Here is a tiny trained network, its code and every weight. The questions are about switching its units off for an input and a target symbol, where a switched-off unit gives its printed mean instead of its output.

import numpy as np


def w(rows, s, z=0):
    codes = np.array(rows[::2]) - 128.0
    scale = np.full(codes.shape[1], s)
    scale[-1] = z or s
    return codes * scale


def f(y):
    return y / 2 * (1 + np.tanh(0.7978845608 * (y + 0.044715 * y**3)))


def softmax(a):
    e = np.exp(a - a.max(-1, keepdims=True))
    return e / e.sum(-1, keepdims=True)


def log_softmax(a):
    a = a - a.max(-1, keepdims=True)
    return a - np.log(np.exp(a).sum(-1, keepdims=True))


def net(x, mask):
    ids = ['αδεζηθλμπστφψω'.index(c) for c in x.split()]
    T = len(ids)
    res = E[ids] + P[:T]
    q, k, v = (res @ M[0].T for M in (Q, K, V))
    z = softmax(np.where(np.tri(T) > 0, q @ k.T / 3**0.5, -1e9)) @ v
    res = res + np.where(mask[0], z, O[0][:, -1]) @ O[0][:, :-1]
    y = f(res @ A[0][:, :-1].T + A[0][:, -1])
    res = res + np.where(mask[1:9], y, B[0][:, -1]) @ B[0][:, :-1]
    return log_softmax(res[-1] @ U[:, :-1].T + U[:, -1])


Q, K, V, O, A, B = {}, {}, {}, {}, {}, {}
E = w([
[154,122,100],'α',
[195,44,137],'δ',
[162,105,122],'ε',
[152,168,189],'ζ',
[172,94,105],'η',
[142,140,64],'θ',
[176,100,164],'λ',
[143,175,139],'μ',
[131,189,90],'π',
[171,139,225],'σ',
[174,65,60],'τ',
[154,139,146],'φ',
[186,41,96],'ψ',
[162,82,2],'ω',
],0.011)
P = w([
[246,169,149],'0',
[169,173,88],'1',
[86,116,149],'2',
[172,175,93],'3',
[51,104,152],'4',
[171,180,99],'5',
[109,110,151],'6',
[172,175,90],'7',
],0.013)
Q[0] = w([
[93,157,171],'head 1',
[5,68,144],'head 1',
[160,94,163],'head 1',
],0.025)
K[0] = w([
[93,166,164],'head 1',
[5,93,116],'head 1',
[157,97,159],'head 1',
],0.029)
V[0] = w([
[126,159,22],'head 1',
[85,118,60],'head 1',
[162,3,120],'head 1',
],0.025)
O[0] = w([
[127,224,14,103],'head 1',
[86,126,31,10],'head 1',
[249,10,84,82],'head 1',
],0.019,0.014)
A[0] = w([
[254,233,118,140],'neuron 1',
[137,106,86,126],'neuron 2',
[60,153,187,114],'neuron 3',
[103,108,191,249],'neuron 4',
[146,232,68,80],'neuron 5',
[92,122,160,4],'neuron 6',
[94,142,104,115],'neuron 7',
[87,122,169,169],'neuron 8',
],0.01,0.0041)
B[0] = w([
[89,95,51,204],'neuron 1',
[110,206,115,143],'neuron 2',
[209,153,72,252],'neuron 3',
[28,80,96,238],'neuron 4',
[72,124,236,184],'neuron 5',
[247,125,149,171],'neuron 6',
[182,75,134,140],'neuron 7',
[144,209,140,203],'neuron 8',
],0.015,0.031)
U = w([
[101,125,94,215],'α',
[196,64,165,22],'δ',
[100,89,127,253],'ε',
[236,163,192,180],'ζ',
[148,99,105,212],'η',
[25,138,153,164],'θ',
[87,74,214,69],'λ',
[160,220,63,142],'μ',
[77,209,171,82],'π',
[175,96,254,14],'σ',
[169,144,36,66],'τ',
[118,126,140,242],'φ',
[239,107,108,55],'ψ',
[63,168,47,30],'ω',
],0.0057)

Each question gives the input, a string of symbols that net reads in full, and the target symbol t.
The units are the heads (3 rows each of Q, K, V and O) and the neurons (one row each of A and B). Each row of codes is followed by its name. A weight is (code - 128) times the scale printed after its matrix; where a second scale follows, it is the last column's (O, A, B and U).
mask holds one flag per unit, heads first, then neurons. A switched-off unit (its flag False) gives its mean, the last column of its rows in O or B, instead of its output. The means were averaged over made-up inputs and are rounded, as every weight is.
A unit's drop is (log p(t) with every unit on - log p(t) with that unit switched off) / (log p(t) with every unit on - log p(t) with every unit switched off).
The circuit of an input: a set's keep is (log p(t) with only the set's units on - log p(t) with every unit switched off) / (log p(t) with every unit on - log p(t) with every unit switched off). Starting from all 9 units, units are removed one at a time, each time the one whose removal leaves the highest keep (on an exact tie, the one counted first), for as long as the keep stays at least 0.8.
units of the circuit, in order: the units of the circuit, biggest drop first
most important unit: the unit with the biggest drop
top k neurons: the k neurons with the biggest drops, biggest first
drop of u: that unit's drop, to one decimal
input μ θ ζ, target ζ: most important unit -> neuron 6
input π ε ζ μ, target π: units of the circuit, in order -> neuron 5; head 1
input ψ ε ω φ λ, target λ: units of the circuit, in order -> head 1; neuron 3
input λ δ ζ ψ φ α ζ μ, target λ: units of the circuit, in order -> head 1; neuron 3; neuron 4
input μ π π ψ θ τ, target μ: units of the circuit, in order -> head 1; neuron 5; neuron 3
input ε ζ θ θ, target ε: units of the circuit, in order -> neuron 3; head 1; neuron 8; neuron 5
input ζ π ω ζ, target ζ: units of the circuit, in order -> head 1; neuron 3
input σ η ζ ψ π, target π: units of the circuit, in order -> neuron 5; head 1; neuron 4
input μ θ π μ τ ε, target μ: top 2 neurons -> neuron 5; neuron 3
input μ ζ θ μ, target μ: units of the circuit, in order -> head 1; neuron 3; neuron 5
input ε θ λ π μ η, target ε: top 4 neurons -> neuron 3; neuron 6; neuron 5; neuron 8
input τ ζ ζ ζ ω ζ ζ η, target τ: units of the circuit, in order -> head 1; neuron 1
input ζ ζ δ λ ζ ψ, target ζ: top 3 neurons -> neuron 3; neuron 6; neuron 1
input ζ θ ζ λ τ σ, target ζ: top neuron -> neuron 3
input ζ α θ, target θ: units of the circuit, in order -> head 1; neuron 3; neuron 5
input μ ζ ζ ζ π π ψ, target ψ: top 3 neurons -> neuron 4; neuron 5; neuron 2
input ψ λ μ ζ μ θ λ η, target ψ: top 2 neurons -> neuron 4; neuron 5
input ε ζ μ σ, target ε: top 2 neurons -> neuron 3; neuron 5
input ω ζ π θ μ, target μ: top 2 neurons -> neuron 5; neuron 3
input π ψ η δ ε σ θ σ, target π: most important unit -> neuron 5
input λ ζ ζ δ, target λ: top 3 neurons -> neuron 3; neuron 4; neuron 6
input θ μ π ζ η φ η ε, target θ: drop of neuron 8 -> 0.1
input ζ α ζ π σ, target σ: drop of neuron 1 -> 0.5
input μ θ ζ δ ψ ζ, target μ: drop of neuron 6 -> 0.0
input ζ ζ π ε τ, target τ: drop of neuron 4 -> 0.2
